In the rows, zero is written as 128.
Each row is followed by its group and then its class within the group.
[123 115 113 169 126 118 156 123 125 130 110 135  86 113 146 129 158 111
 112 151 193 104 122 124 118  99 129 113 190 129 154 130 117 122  72 123
 133 147 119 123 123 166 148 118 138 134 145 174 145 139 135 118 164 134
  84 138  82 128 123 129 112 121 132 114 123 111 128 152 105 152 125 128
 158 133 129] : j96 > j289
[ 96 149 135 178 133 152 135 110 115 151 174 202 137 122 110   4 139 122
 109 148 151 121 116 110 134  92 144  93 157 109 124 106 128 133  60 141
 124 132 113 150 153 152 161 153 129 164 133 167 128 131 102 123 154 142
 116 123 167  96 105 133 115 126 137 136 118  97 109 156 105 133 159  90
 101 143  63] : j588 > J953
[161 143 109 187 137 148 132 113 129 104  83 150  69 142 114  65 141 110
 124 130 173 109  55 101 131 133 121 153 125 110 121  83 140 138  93 109
  74 120 146 158 150 170 128 128 121 136 137 155 124 138 112  93 115 130
 133 124 139 111 106 124  99 146 119 129 142  90 146 148  90 143 110 131
 187 105 126] : J589 > J327
[134 111 137 160 141 108 134 142 134 149 143 119 103  81 124  83 108  96
 126 146 176  59  99 138 133 110 153 151 125 116 136 127 118 133  41 121
 156 138 128 120 144 153 126 140 163 157 129 149 140 128 134 121 182 125
 118 118 135 107 149 134 115 128 142 142 131  90 104 135 125 133 133 118
  95 123 128] : j832 > j716
[135 159 118 211 148 149 167  90  95 118 137 162 115 108 121   8 176 127
 113 161 175 139 104  90 102  86 143  89 149 120 131 111 127 131  27 118
  72 158 114 129 165 183 149 131 140 145 145 185 125 125 124  98 131 146
  83 128 145 103 128 118 107 164 125 113 132 115 125 170  99 146 159 120
 155 158 115] : j588 > j231
[153 129 156 177 140 150 132 117  97 113 133 158 108 116 134  81 158 123
 121 172 183  75  69 109 126  92 135 144 123 115 126 110 132 119  63 116
 115 127 155 121 140 166 138  98 126 153 122 156 137 149 110  84 122 133
 109 137  69 118 126 119 148 161 135 133 131  99 135 154  88 137 133 130
 160 149 124] : J589 > J327
[121 130  99 181 124 137 143 138 123 130 106 147  86 109 152 107 152 129
 102 140 190 106 114 119 129 118 127 110 153 125 154 108 108 130  41  85
 110 196 119 140 146 159 117 129 133 184 141 191 150 122 127 113 147 141
 121 136 115 105 134 129 116 124 124 134 117  94 123 165 113 128 141 105
 115 117 130] : j96 > j721
[155 129 126 164 124 136 137 107 122 149 145 165 146 117 135   4 148 124
 112 169 160  81  88 103 162 113 149 121 138 132 152 110 133 137  72 126
  87 125 122 129 129 152 151 137 145 157 140 143 118 124 120 134 148 145
 138 145 140 135 105 122 125 146 141 139 157  99 119 139 124 137 140 103
 114 145 102] : j588 > j231
[153 123 136 252 133 145 152 134 119 148 104 142  73 112 129  58 130 144
 111 174 210  97 104 120 124 138 145 123 151 116 140 101 115 123  30 123
 133 149 124 146 162 146 133 128 153 141 131 174 147 153 133 124 174 143
  93 125  98 101 133 128 125 118 139 122 133 100 131 175  93 142 127 122
 100 135 119] : j96 > j721
[147 129 127 200 126  83 147 134 133 179 130  71 105 130 122  62 122 115
 117 190 219  62 115 112 144 104 148 126 138 105 149  90 100 124  37 112
 145 166 134 142 163 160 145 129 169 153 133 187 150 132 155 110 215 142
  92 122 140 106 144 132 127 128 151 137 112 103 117 167 112 154 132 125
  78 123 112] : j832 > j716
[126 126 103 200 134 156 158 128 135 126 116 151  70 112 130  49 150 143
 108 181 205 135 113 102 141 124 134 112 166 118 156 107 115 135   8 120
  97 153 127 145 159 151 152 133 132 140 146 184 164 133 123 134 175 146
 115 139  95 108 101 134 107 122 122 132 111 115 115 163 101 149 131 123
 141 142 116] : j96 > j289
[154 115 140 184 134 144 144 121 100 122 118 186 101 116 126  21 152 113
 103 194 216  34  32 108 145 110 140 137 136 115 164  99 113 166  56  96
 143 129 155 136 148 170 140 129 159 177 141 153 149 137 107  99 175 132
 132 129  32 113 103 125 125 163 146 144 144  86 112 156  87 152 126 104
 124 140 120] : J589 > j636
[132 156 101 198 139 126 158 119 121 131 109 122  90 102 125  82 133 130
 100 164 200 135 146 114 136 106 151 103 144 113 143 100 109 135  35 131
 105 168 115 105 173 159 152 153 154 132 146 196 155 119 126 117 161 153
  82 117 195 116 132 128 108 110 143 112 121  63 103 163 117 137 140  93
  90 133 110] : j832 > j438
[157 125 151 150 169 171 136 105  96 107 147 197  39 113 120   4 131 109
 104 204 201  25  32 106 153 107 140 158 149  92 128 113 110 163   4  93
 129 145 122 178 144 169 124 133 136 179 144 161 135 137  86  97 191 126
 148 149  40 102  95 147 107 159 115 146 140 127 131 135  83 165 137 105
 121 141 131] : J589 > j636
[125 108 141 182 137 157 140 139 113 107 155 131  34 109 120  56 124 114
 112 189 206  83  61 105 110 100 138 132 131  98 154  91 101 135  67 106
 141 154 143 150 129 139 114 131 160 168 148 163 156 138 119 115 202 134
  92 125  32 115 115 143 122 128 138 158 129 133 136 158 100 149 115 120
 159 123  87] : j96 > j289
[129 146 141 176 164 124 158 111 106 111  69 143 159 119 113  66 154 133
 142 157 158 130 137  93 132 103 139  99 147 109 121 113 148 136 105 120
 105 143 144 139 135 188 136 125 111 132 140 148 131 132 122 103 132 134
  96 130 139 122 111 104 120 151 132 124 148 121 117 150 108 151 140 116
 132 143 122] : J589 > j636
[142 122 151 165 159 138 138 125  98 120 116 143 101 116 107  72 128 135
 109 158 208  56  73 104 132 124 133 152 155 106 140 118 126 153  97 122
 140 131 156 131 139 168 120 118 125 160 144 156 126 156 119  90 158 126
 113 132  77 126 100 128 133 161 133 123 142 126 139 144  88 139 105 111
 139 137 110] : J589 > j636
[143 135 123 191 127 146 143 120  99 123 106 132  74 104 125  98 144 113
 103 152 180 124 105 118 116 102 139 137 145  99 134 110 113 131  54 117
 125 160 120 100 163 159 131 135 152 149 129 194 161 125 115  99 149 157
 113 139 143 111 139 132 124 135 134 118 125  88 124 185 112 140 128 130
 135 145 125] : j96 > j721
[130  90 128 177 124 146 133 129 111 131 126 162  97 103 137  67 137 117
 102 162 215  93  92 112 145 122 152 103 154 111 138 103 100 127  20 122
 138 155 106 142 150 151 141 145 151 163 148 190 160 107 121 100 173 140
 126 126  49 111 123 129 129 122 134 133 130 112 139 162 100 143 134 115
 114 132 118] : j96 > j721
